Below are the code and all the weights of a small trained network. Each question names an input and a class and asks about switching units off, where a switched-off unit gives its printed mean instead of its output.

import numpy as np


def w(rows, s, z=0):
    codes = np.array(rows[::2]) - 128.0
    scale = np.full(codes.shape[1], s)
    scale[-1] = z or s
    return codes * scale


def f(y):
    return y / 2 * (1 + np.tanh(0.7978845608 * (y + 0.044715 * y**3)))


def log_softmax(a):
    a = a - a.max(-1, keepdims=True)
    return a - np.log(np.exp(a).sum(-1, keepdims=True))


def net(x, mask):
    res = np.array(x, float).reshape(1, 8) / 4 @ E
    y = f(res @ A[0][:, :-1].T + A[0][:, -1])
    res = res + np.where(mask, y, B[0][:, -1]) @ B[0][:, :-1]
    return log_softmax(res[-1] @ U[:, :-1].T + U[:, -1])


A, B = {}, {}
E = w([
[126,136,135,120,125,121,128,127,141],'x0',
[168,132,21,153,85,131,18,239,215],'x1',
[240,202,97,207,165,31,166,117,109],'x2',
[122,128,137,127,115,112,131,119,158],'x3',
[133,125,126,131,129,134,129,130,121],'x4',
[74,254,136,207,29,189,127,90,96],'x5',
[127,135,139,125,129,127,131,138,137],'x6',
[131,134,130,125,136,135,125,137,116],'x7',
],0.012)
A[0] = w([
[93,223,151,208,32,185,120,116,107,146],'n0',
[169,117,122,125,160,84,178,121,108,232],'n1',
[108,87,98,88,108,151,83,167,149,125],'n2',
[36,75,148,51,99,222,97,145,143,246],'n3',
[172,135,18,150,59,139,9,243,199,151],'n4',
[104,145,135,93,82,197,163,104,120,128],'n5',
[121,80,125,84,154,121,123,100,113,251],'n6',
[129,197,109,182,166,100,181,97,106,189],'n7',
[208,120,92,153,149,86,101,158,150,161],'n8',
[86,246,125,194,37,197,127,97,114,149],'n9',
],0.011,0.012)
B[0] = w([
[101,129,114,144,24,122,106,106,80,219],'n0',
[156,164,156,80,153,113,171,149,139,187],'n1',
[97,97,68,150,171,163,115,112,147,171],'n2',
[59,6,123,117,138,233,150,99,134,244],'n3',
[129,125,42,188,144,140,34,147,160,252],'n4',
[80,110,138,113,90,134,128,106,100,169],'n5',
[127,118,166,115,161,153,173,133,148,188],'n6',
[137,181,152,131,105,93,146,114,104,191],'n7',
[170,142,123,151,161,111,95,148,159,188],'n8',
[107,137,124,146,29,120,88,117,65,227],'n9',
],0.016,0.028)
U = w([
[81,46,211,60,205,184,237,137,177,228],'0',
[102,57,77,159,255,199,90,131,229,117],'1',
[47,67,222,91,76,172,129,62,67,131],'2',
[53,81,28,162,81,187,59,132,120,1],'3',
[206,207,234,32,201,63,192,175,175,182],'4',
[204,179,80,155,239,37,65,229,206,192],'5',
[118,232,166,135,89,5,162,96,54,128],'6',
[175,211,66,205,69,45,37,185,124,39],'7',
],0.0073,0.0037)

Each question gives the input, the list of numbers given to net, and the class t.
The units are the neurons (one row each of A and B). Each row of codes is followed by its name. A weight is (code - 128) times the scale printed after its matrix; where a second scale follows, it is the last column's (A, B and U).
mask holds one flag per neuron, in row order. A switched-off neuron (its flag False) gives its mean, the last column of its row in B, instead of its output. The means were averaged over made-up inputs and are rounded, as every weight is.
A unit's drop is (log p(t) with every unit on - log p(t) with that unit switched off) / (log p(t) with every unit on - log p(t) with every unit switched off).
The circuit of an input: a set's keep is (log p(t) with only the set's units on - log p(t) with every unit switched off) / (log p(t) with every unit on - log p(t) with every unit switched off). Starting from all 10 units, units are removed one at a time, each time the one whose removal leaves the highest keep (on an exact tie, the one counted first), for as long as the keep stays at least 0.8.
units of the circuit, in order: the units of the circuit, biggest drop first
unit that matters most: the unit with the biggest drop
top k neurons: the k neurons with the biggest drops, biggest first
drop when u is switched off: that unit's drop, to one decimal
input [-8,-4,-7,4,-3,0,3,7], class 0: unit that matters most -> n9
input [8,0,0,-4,-7,-1,4,-4], class 0: top 2 neurons -> (n4; n9)
input [-5,-3,2,5,6,2,2,-1], class 6: units of the circuit, in order -> (n3; n4)
input [-2,2,-5,-2,3,0,1,4], class 1: units of the circuit, in order -> (n9; n0)
input [-6,-8,-6,6,-7,0,-2,0], class 0: top 2 neurons -> (n9; n0)
input [4,0,3,-5,2,-3,-5,0], class 4: top 2 neurons -> (n4; n3)
input [-2,-5,1,-8,-5,8,-4,-8], class 6: top 2 neurons -> (n3; n7)
input [-3,2,6,-3,-6,0,-1,-8], class 5: top 2 neurons -> (n9; n0)
input [-4,-1,4,-4,7,-2,3,2], class 4: top 2 neurons -> (n4; n3)
input [-8,-5,4,8,-6,7,-8,5], class 6: drop when n3 is switched off -> 0.2
input [-8,-7,-5,-3,-5,-7,8,-5], class 0: drop when n0 is switched off -> 0.0
input [6,2,1,-1,-4,-7,0,8], class 5: drop when n3 is switched off -> 0.6
